Below is a small trained network, with its code and all its weights. Each question gives an input and a class and asks what happens when units are switched off, that is, made to give their printed mean instead of their output.

import numpy as np


def w(rows, s, z=0):
    codes = np.array(rows[::2]) - 128.0
    scale = np.full(codes.shape[1], s)
    scale[-1] = z or s
    return codes * scale


def f(y):
    return np.maximum(y, 0)


def log_softmax(a):
    a = a - a.max(-1, keepdims=True)
    return a - np.log(np.exp(a).sum(-1, keepdims=True))


def net(x, mask):
    res = np.array(x, float).reshape(1, 8) / 4 @ E
    y = f(res @ A[0][:, :-1].T + A[0][:, -1])
    res = res + np.where(mask, y, B[0][:, -1]) @ B[0][:, :-1]
    return log_softmax(res[-1] @ U[:, :-1].T + U[:, -1])


A, B = {}, {}
E = w([
[82,37,254,125,199,124,175,126,95],'x0',
[158,131,70,110,198,130,221,163,137],'x1',
[193,11,106,86,58,113,125,162,183],'x2',
[70,67,109,133,123,107,131,76,98],'x3',
[88,176,119,74,135,253,43,109,195],'x4',
[75,52,48,132,134,227,220,144,99],'x5',
[176,85,208,48,141,78,120,5,147],'x6',
[92,121,97,93,114,119,148,82,121],'x7',
],0.0087)
A[0] = w([
[43,121,185,131,167,110,146,94,52,130],'neuron 0',
[135,129,139,119,121,115,156,196,87,65],'neuron 1',
[99,152,97,170,165,174,176,113,144,134],'neuron 2',
[106,129,190,125,141,186,89,165,166,70],'neuron 3',
[120,141,144,166,79,97,151,210,118,166],'neuron 4',
[179,131,126,117,157,112,164,182,113,107],'neuron 5',
[162,71,158,77,105,101,141,84,134,255],'neuron 6',
[150,249,126,136,145,111,83,163,134,96],'neuron 7',
],0.013,0.0035)
B[0] = w([
[51,139,208,112,183,89,168,144,90,253],'neuron 0',
[130,128,135,205,190,177,45,176,151,173],'neuron 1',
[161,158,49,79,195,170,107,176,123,205],'neuron 2',
[171,8,181,68,77,158,106,2,215,194],'neuron 3',
[118,161,47,109,158,131,188,171,174,211],'neuron 4',
[44,37,182,215,173,130,254,147,233,186],'neuron 5',
[129,93,92,65,87,64,194,35,135,255],'neuron 6',
[76,236,98,47,145,61,76,171,33,243],'neuron 7',
],0.0097,0.012)
U = w([
[174,133,111,248,215,154,143,217,172,67],'0',
[186,92,142,91,26,81,103,90,142,98],'1',
[158,36,240,165,141,134,166,79,180,198],'2',
[67,197,145,128,147,101,126,211,72,78],'3',
[164,98,127,169,168,231,136,122,36,59],'4',
[165,168,1,98,100,240,127,169,154,253],'5',
],0.0087,0.0077)

Each question gives the input, the list of numbers given to net, and the class t.
The units are the neurons (one row each of A and B). Each row of codes is followed by its name. A weight is (code - 128) times the scale printed after its matrix; where a second scale follows, it is the last column's (A, B and U).
mask holds one flag per neuron, in row order. A switched-off neuron (its flag False) gives its mean, the last column of its row in B, instead of its output. The means were averaged over made-up inputs and are rounded, as every weight is.
A unit's drop is (log p(t) with every unit on - log p(t) with that unit switched off) / (log p(t) with every unit on - log p(t) with every unit switched off).
The circuit of an input: a set's keep is (log p(t) with only the set's units on - log p(t) with every unit switched off) / (log p(t) with every unit on - log p(t) with every unit switched off). Starting from all 8 units, units are removed one at a time, each time the one whose removal leaves the highest keep (on an exact tie, the one counted first), for as long as the keep stays at least 0.8.
units of the circuit, in order: the units of the circuit, biggest drop first
most important unit: the unit with the biggest drop
top k neurons: the k neurons with the biggest drops, biggest first
drop when u is switched off: that unit's drop, to one decimal
input [-8,-7,5,-2,4,3,2,-5], class 1: most important unit => neuron 2
input [2,1,6,2,3,-4,5,-7], class 1: top 2 neurons => [neuron 6; neuron 5]
input [-2,-6,2,-7,-1,6,6,-7], class 1: top 3 neurons => [neuron 5; neuron 0; neuron 6]
input [-1,-6,0,4,7,6,3,8], class 2: top 3 neurons => [neuron 7; neuron 4; neuron 3]
input [7,1,-6,-5,4,-1,-1,-5], class 2: top 2 neurons => [neuron 3; neuron 4]
input [4,-8,0,-3,8,-4,-8,-4], class 1: top 2 neurons => [neuron 3; neuron 7]
input [-8,7,7,-4,-6,0,4,5], class 2: top 2 neurons => [neuron 5; neuron 7]
input [4,7,-8,-8,3,6,-1,3], class 0: units of the circuit, in order => [neuron 5; neuron 6]
input [-6,-3,8,3,-6,0,-1,-1], class 5: top 2 neurons => [neuron 4; neuron 3]
input [6,-8,-4,-8,-1,-1,-1,-2], class 2: top 2 neurons => [neuron 3; neuron 2]
input [1,7,1,0,-3,7,2,4], class 0: top 3 neurons => [neuron 2; neuron 3; neuron 5]
input [7,3,-5,4,8,-8,-2,-3], class 2: top 3 neurons => [neuron 3; neuron 4; neuron 2]
input [-1,8,-2,5,-2,7,-1,1], class 0: top 3 neurons => [neuron 5; neuron 6; neuron 7]
input [-8,7,5,-8,-6,2,0,-7], class 0: most important unit => neuron 5
input [-4,6,6,-4,-4,5,-6,3], class 0: drop when neuron 5 is switched off => 0.5
input [5,3,4,-7,-5,1,-3,-3], class 0: drop when neuron 2 is switched off => 0.0
input [8,-2,5,2,1,-7,-8,7], class 2: drop when neuron 3 is switched off => 0.1
